Below is a small trained network, with its code and all its weights. Each question gives an input and a class and asks what happens when units are switched off, that is, made to give their printed mean instead of their output.

import numpy as np


def w(rows, s, z=0):
    codes = np.array(rows[::2]) - 128.0
    scale = np.full(codes.shape[1], s)
    scale[-1] = z or s
    return codes * scale


def norm(h):
    return h / np.sqrt((h * h).mean(-1, keepdims=True) + 1e-5)


def f(y):
    return y / 2 * (1 + np.tanh(0.7978845608 * (y + 0.044715 * y**3)))


def log_softmax(a):
    a = a - a.max(-1, keepdims=True)
    return a - np.log(np.exp(a).sum(-1, keepdims=True))


def net(x, mask):
    res = np.array(x, float).reshape(1, 5) / 4 @ E
    u = 0
    for l in range(2):
        y = f(norm(res) @ A[l][:, :-1].T + A[l][:, -1])
        res = res + np.where(mask[u : u + 10], y, B[l][:, -1]) @ B[l][:, :-1]
        u += 10
    return log_softmax(norm(res)[-1] @ U[:, :-1].T + U[:, -1])


A, B = {}, {}
E = w([
[75,94,178,253,146,199],'x0',
[232,98,153,98,92,213],'x1',
[55,125,138,86,72,164],'x2',
[141,67,204,142,34,30],'x3',
[125,134,137,124,135,129],'x4',
],0.0066)
A[0] = w([
[172,72,55,96,151,132,158],'0.n0',
[75,152,112,148,117,76,54],'0.n1',
[211,131,140,170,251,83,153],'0.n2',
[129,62,78,8,147,83,226],'0.n3',
[196,73,179,153,247,95,46],'0.n4',
[132,245,113,81,67,91,21],'0.n5',
[19,154,155,48,31,208,80],'0.n6',
[152,74,140,208,51,136,201],'0.n7',
[131,148,107,131,143,103,3],'0.n8',
[250,253,159,210,165,64,54],'0.n9',
],0.007,0.0053)
B[0] = w([
[132,160,167,131,125,146,170],'0.n0',
[122,101,130,104,196,141,128],'0.n1',
[77,127,97,124,14,171,200],'0.n2',
[153,189,155,227,130,130,255],'0.n3',
[129,118,62,145,38,121,139],'0.n4',
[175,151,135,172,131,95,134],'0.n5',
[150,65,21,179,2,128,181],'0.n6',
[100,160,174,144,154,155,232],'0.n7',
[156,85,122,110,149,95,101],'0.n8',
[88,43,56,145,29,134,160],'0.n9',
],0.0084,0.0052)
A[1] = w([
[190,84,167,109,86,186,99],'1.n0',
[69,143,171,128,104,171,252],'1.n1',
[82,126,138,123,195,54,91],'1.n2',
[172,175,85,6,96,62,196],'1.n3',
[126,140,73,84,165,178,96],'1.n4',
[149,53,190,128,114,85,52],'1.n5',
[112,73,164,112,87,83,104],'1.n6',
[47,116,68,145,97,75,139],'1.n7',
[153,136,193,136,119,103,180],'1.n8',
[136,79,170,95,133,50,63],'1.n9',
],0.013,0.0037)
B[1] = w([
[152,100,131,32,176,59,220],'1.n0',
[176,163,130,174,123,49,254],'1.n1',
[209,113,146,54,157,158,160],'1.n2',
[86,50,194,212,129,130,194],'1.n3',
[13,167,109,112,93,126,162],'1.n4',
[42,149,73,78,132,188,163],'1.n5',
[75,158,49,125,122,198,174],'1.n6',
[211,102,147,49,112,155,234],'1.n7',
[116,195,68,148,177,197,193],'1.n8',
[74,168,97,143,144,160,142],'1.n9',
],0.011,0.007)
U = w([
[41,202,78,90,130,201,116],'0',
[178,187,140,111,107,125,252],'1',
[152,75,91,124,45,120,130],'2',
[140,127,244,211,159,131,105],'3',
[191,131,170,9,193,125,118],'4',
[147,134,108,123,137,89,63],'5',
[53,45,162,77,172,103,10],'6',
],0.015,0.011)

Each question gives the input, the list of numbers given to net, and the class t.
The units are the neurons (one row each of A and B). Each row of codes is followed by its name. A weight is (code - 128) times the scale printed after its matrix; where a second scale follows, it is the last column's (A, B and U).
mask holds one flag per neuron, layer by layer. A switched-off neuron (its flag False) gives its mean, the last column of its row in B, instead of its output. The means were averaged over made-up inputs and are rounded, as every weight is.
A unit's drop is (log p(t) with every unit on - log p(t) with that unit switched off) / (log p(t) with every unit on - log p(t) with every unit switched off).
The circuit of an input: a set's keep is (log p(t) with only the set's units on - log p(t) with every unit switched off) / (log p(t) with every unit on - log p(t) with every unit switched off). Starting from the 12 units with the biggest drops (on a tie, the unit counted first), units are removed one at a time, each time the one whose removal leaves the highest keep (on an exact tie, the one counted first), for as long as the keep stays at least 0.8.
units of the circuit, in order: the units of the circuit, biggest drop first
unit that matters most: the unit with the biggest drop
top k neurons: the k neurons with the biggest drops, biggest first
k most important neurons of layer l: the k neurons of layer l with the biggest drops, biggest first
input [-1,0,7,7,2], class 0: 2 most important neurons of layer 1 => [1.n6 1.n5]
input [4,-8,-4,-6,-5], class 4: units of the circuit, in order => [1.n7 1.n2 0.n3]
input [0,-6,4,5,-1], class 4: units of the circuit, in order => [1.n2 0.n2 0.n1]
input [0,-3,5,6,-5], class 0: unit that matters most => 1.n6
input [-7,2,-1,7,-6], class 0: top 2 neurons => [1.n8 1.n5]
input [1,1,8,-4,8], class 1: 2 most important neurons of layer 1 => [1.n3 1.n7]
input [4,-2,-2,-1,6], class 1: units of the circuit, in order => [1.n3 1.n1]
input [-5,8,-4,-4,-5], class 4: top 2 neurons => [1.n0 1.n1]
input [-1,-7,1,8,7], class 0: 2 most important neurons of layer 1 => [1.n9 1.n6]
input [2,8,-8,0,2], class 2: top 3 neurons => [0.n9 0.n2 0.n4]
input [-5,-7,6,8,1], class 0: top 2 neurons => [1.n6 1.n9]
input [-4,1,-1,4,0], class 0: top 3 neurons => [1.n8 1.n1 1.n7]
input [-8,-3,-6,-3,7], class 3: top 2 neurons => [1.n3 0.n6]
input [8,-6,3,-7,-2], class 3: 2 most important neurons of layer 1 => [1.n1 1.n6]
input [3,-3,4,6,-2], class 0: top neuron => [1.n6]
input [-6,2,-4,-7,-7], class 0: top 2 neurons => [1.n4 1.n1]
input [-7,-7,-2,-6,3], class 3: 2 most important neurons of layer 0 => [0.n7 0.n3]
input [-5,5,-1,4,-1], class 3: 2 most important neurons of layer 1 => [1.n3 1.n7]
input [2,-4,-6,-1,0], class 2: 2 most important neurons of layer 0 => [0.n9 0.n2]
input [-8,2,-5,7,-5], class 3: units of the circuit, in order => [1.n3]
input [-7,-8,3,6,-4], class 4: 2 most important neurons of layer 1 => [1.n2 1.n7]
input [5,6,3,4,4], class 4: 2 most important neurons of layer 0 => [0.n3 0.n2]
input [-6,-7,-2,-5,5], class 4: top 2 neurons => [1.n2 1.n1]
